Below is a small trained network, with its code and all its weights. Each question gives an input and a class and asks what happens when units are switched off, that is, made to give their printed mean instead of their output.

import numpy as np


def w(rows, s, z=0):
    codes = np.array(rows[::2]) - 128.0
    scale = np.full(codes.shape[1], s)
    scale[-1] = z or s
    return codes * scale


def norm(h):
    return h / np.sqrt((h * h).mean(-1, keepdims=True) + 1e-5)


def f(y):
    return np.maximum(y, 0)


def log_softmax(a):
    a = a - a.max(-1, keepdims=True)
    return a - np.log(np.exp(a).sum(-1, keepdims=True))


def net(x, mask):
    res = np.array(x, float).reshape(1, 5) / 4 @ E
    u = 0
    for l in range(2):
        y = f(norm(res) @ A[l][:, :-1].T + A[l][:, -1])
        res = res + np.where(mask[u : u + 15], y, B[l][:, -1]) @ B[l][:, :-1]
        u += 15
    return log_softmax(norm(res)[-1] @ U[:, :-1].T + U[:, -1])


A, B = {}, {}
E = w([
[165,186,127,175,150,139,124,132,186,181,84],'x0',
[132,140,30,111,149,147,174,230,12,176,72],'x1',
[112,75,76,157,1,152,201,124,85,139,143],'x2',
[40,215,62,66,151,77,198,177,87,88,113],'x3',
[18,134,86,67,154,177,106,137,167,115,69],'x4',
],0.0084)
A[0] = w([
[174,153,87,165,176,124,98,178,133,206,116,149],'L0N0',
[86,130,157,127,168,172,73,163,200,141,22,165],'L0N1',
[86,102,90,79,65,178,188,160,90,170,147,87],'L0N2',
[160,58,175,113,104,142,119,146,129,67,178,72],'L0N3',
[150,186,89,95,183,104,159,226,48,109,65,107],'L0N4',
[108,127,127,167,75,150,118,143,115,129,82,64],'L0N5',
[167,186,149,155,149,107,138,155,120,174,126,128],'L0N6',
[137,111,87,130,139,93,173,134,103,120,185,147],'L0N7',
[176,133,153,69,209,154,74,179,132,85,121,109],'L0N8',
[120,90,62,120,52,155,122,147,168,68,130,4],'L0N9',
[151,130,143,108,115,150,177,129,255,148,156,66],'L0N10',
[55,148,104,108,111,86,118,89,165,55,172,104],'L0N11',
[212,164,102,163,152,149,69,155,167,150,75,46],'L0N12',
[115,104,106,139,105,126,174,138,95,119,95,84],'L0N13',
[97,175,67,181,113,154,178,104,136,138,79,90],'L0N14',
],0.0092,0.0044)
B[0] = w([
[122,178,190,103,114,110,181,90,82,249,212,193],'L0N0',
[143,201,177,66,205,250,108,103,191,151,153,213],'L0N1',
[56,105,121,107,52,127,91,152,105,176,27,213],'L0N2',
[185,122,109,125,165,168,11,157,118,195,111,169],'L0N3',
[185,106,65,127,136,49,67,140,136,56,188,254],'L0N4',
[79,73,87,127,101,119,149,138,94,136,165,149],'L0N5',
[134,121,111,121,155,99,200,194,133,166,128,174],'L0N6',
[125,109,208,146,99,160,144,98,241,115,150,177],'L0N7',
[70,129,147,102,45,119,157,139,2,153,148,196],'L0N8',
[139,175,174,133,109,82,120,239,69,170,131,160],'L0N9',
[102,144,80,201,112,163,109,98,145,89,175,166],'L0N10',
[49,195,89,152,55,76,125,112,104,97,185,194],'L0N11',
[170,215,201,167,204,73,186,84,66,248,102,175],'L0N12',
[41,119,140,102,81,175,92,136,161,144,58,170],'L0N13',
[137,143,78,154,99,150,199,113,104,136,70,175],'L0N14',
],0.0072,0.0099)
A[1] = w([
[175,71,106,162,153,140,192,149,91,171,96,5],'L1N0',
[107,146,108,115,190,172,86,139,177,114,156,119],'L1N1',
[157,103,87,111,171,72,159,174,140,131,151,61],'L1N2',
[106,162,131,146,75,132,195,144,196,127,89,105],'L1N3',
[132,40,176,195,118,114,134,124,126,118,171,68],'L1N4',
[121,178,193,120,124,93,128,88,154,115,153,138],'L1N5',
[197,125,164,178,71,148,165,128,118,141,141,125],'L1N6',
[122,139,119,129,209,180,90,100,160,157,140,85],'L1N7',
[245,100,100,189,164,135,15,169,157,137,178,57],'L1N8',
[64,135,144,123,173,198,145,80,173,154,87,87],'L1N9',
[137,162,114,185,242,142,167,158,119,110,130,90],'L1N10',
[117,189,103,116,222,128,171,187,134,123,99,17],'L1N11',
[124,223,77,93,152,141,215,158,144,143,122,95],'L1N12',
[115,105,198,121,69,170,101,127,91,91,155,42],'L1N13',
[73,159,92,14,190,102,68,146,105,86,136,36],'L1N14',
],0.011,0.0027)
B[1] = w([
[32,190,108,77,82,144,100,118,166,101,162,167],'L1N0',
[54,165,47,107,99,194,235,140,119,172,80,187],'L1N1',
[78,46,210,54,118,168,144,150,165,113,140,170],'L1N2',
[134,91,159,151,155,21,129,172,65,107,172,192],'L1N3',
[145,99,133,99,199,230,124,109,148,109,89,182],'L1N4',
[51,157,20,170,78,178,96,127,138,141,138,223],'L1N5',
[129,104,93,72,228,109,105,136,167,87,84,209],'L1N6',
[106,161,137,182,58,45,186,52,94,123,139,198],'L1N7',
[127,96,204,166,129,107,209,81,121,113,102,215],'L1N8',
[162,154,43,77,149,224,36,98,230,90,138,189],'L1N9',
[20,118,167,131,108,98,174,95,35,202,71,172],'L1N10',
[104,90,142,103,160,171,126,113,67,203,26,188],'L1N11',
[252,49,179,101,149,162,70,153,129,115,123,236],'L1N12',
[155,174,97,74,217,122,100,148,120,225,38,192],'L1N13',
[254,37,104,135,142,122,16,230,223,100,124,254],'L1N14',
],0.008,0.0079)
U = w([
[181,17,200,169,203,149,184,58,155,37,82,99],'0',
[173,211,208,102,222,105,222,114,32,207,132,92],'1',
[66,246,49,139,100,214,130,70,216,47,189,51],'2',
[13,128,77,163,26,75,208,164,28,171,109,131],'3',
[109,188,154,134,196,200,117,5,159,214,110,196],'4',
[148,88,190,81,149,28,192,163,62,88,226,24],'5',
[137,80,57,42,146,180,42,231,131,168,80,251],'6',
[91,153,74,153,94,40,70,165,158,17,218,92],'7',
],0.013,0.003)

Each question gives the input, the list of numbers given to net, and the class t.
The units are the neurons (one row each of A and B). Each row of codes is followed by its name. A weight is (code - 128) times the scale printed after its matrix; where a second scale follows, it is the last column's (A, B and U).
mask holds one flag per neuron, layer by layer. A switched-off neuron (its flag False) gives its mean, the last column of its row in B, instead of its output. The means were averaged over made-up inputs and are rounded, as every weight is.
A unit's drop is (log p(t) with every unit on - log p(t) with that unit switched off) / (log p(t) with every unit on - log p(t) with every unit switched off).
The circuit of an input: a set's keep is (log p(t) with only the set's units on - log p(t) with every unit switched off) / (log p(t) with every unit on - log p(t) with every unit switched off). Starting from the 12 units with the biggest drops (on a tie, the unit counted first), units are removed one at a time, each time the one whose removal leaves the highest keep (on an exact tie, the one counted first), for as long as the keep stays at least 0.8.
circuit, biggest first: the units of the circuit, biggest drop first
top k neurons: the k neurons with the biggest drops, biggest first
top k neurons in layer l: the k neurons of layer l with the biggest drops, biggest first
input [-6,-1,-2,-4,-3], class 0: circuit, biggest first : L1N8
input [-8,-7,4,1,-1], class 4: top 2 neurons in layer 1 : L1N13, L1N14
input [8,1,-6,-4,6], class 4: top 2 neurons : L1N9, L0N1
input [2,-2,-5,-8,-7], class 1: circuit, biggest first : L0N12, L1N9
input [-6,-7,2,7,3], class 7: circuit, biggest first : L0N11, L1N14
input [7,-6,8,1,2], class 3: top 4 neurons : L0N1, L1N14, L1N3, L0N9
input [3,-4,-1,5,-7], class 7: top 4 neurons : L1N5, L0N12, L0N1, L0N7
input [1,-1,2,-8,2], class 4: top 2 neurons : L0N4, L1N14
input [3,8,-6,-5,8], class 1: circuit, biggest first : L0N12, L0N0
input [0,4,6,0,5], class 3: top 2 neurons : L0N1, L1N14
input [2,-1,5,-5,-8], class 0: circuit, biggest first : L1N8, L1N6
input [-6,4,5,0,7], class 3: top 3 neurons in layer 1 : L1N12, L1N9, L1N6
input [3,8,5,-1,-3], class 3: top 3 neurons : L1N14, L0N2, L0N1
input [6,3,1,-4,3], class 4: circuit, biggest first : L0N1
input [-6,-2,-4,3,0], class 7: top 2 neurons in layer 0 : L0N11, L0N1
input [0,-6,-8,6,-4], class 7: top 2 neurons in layer 0 : L0N11, L0N8
input [8,6,6,-3,0], class 3: top 2 neurons in layer 1 : L1N14, L1N0
input [-7,-7,-8,-6,-3], class 4: top 2 neurons in layer 0 : L0N4, L0N8
input [2,3,-8,3,-1], class 1: top 2 neurons : L0N12, L0N0
input [4,7,-6,4,-1], class 1: circuit, biggest first : L0N0
input [-7,3,-2,8,0], class 7: top 2 neurons : L0N4, L0N1
input [4,-3,0,5,-7], class 5: top 2 neurons : L0N6, L1N3
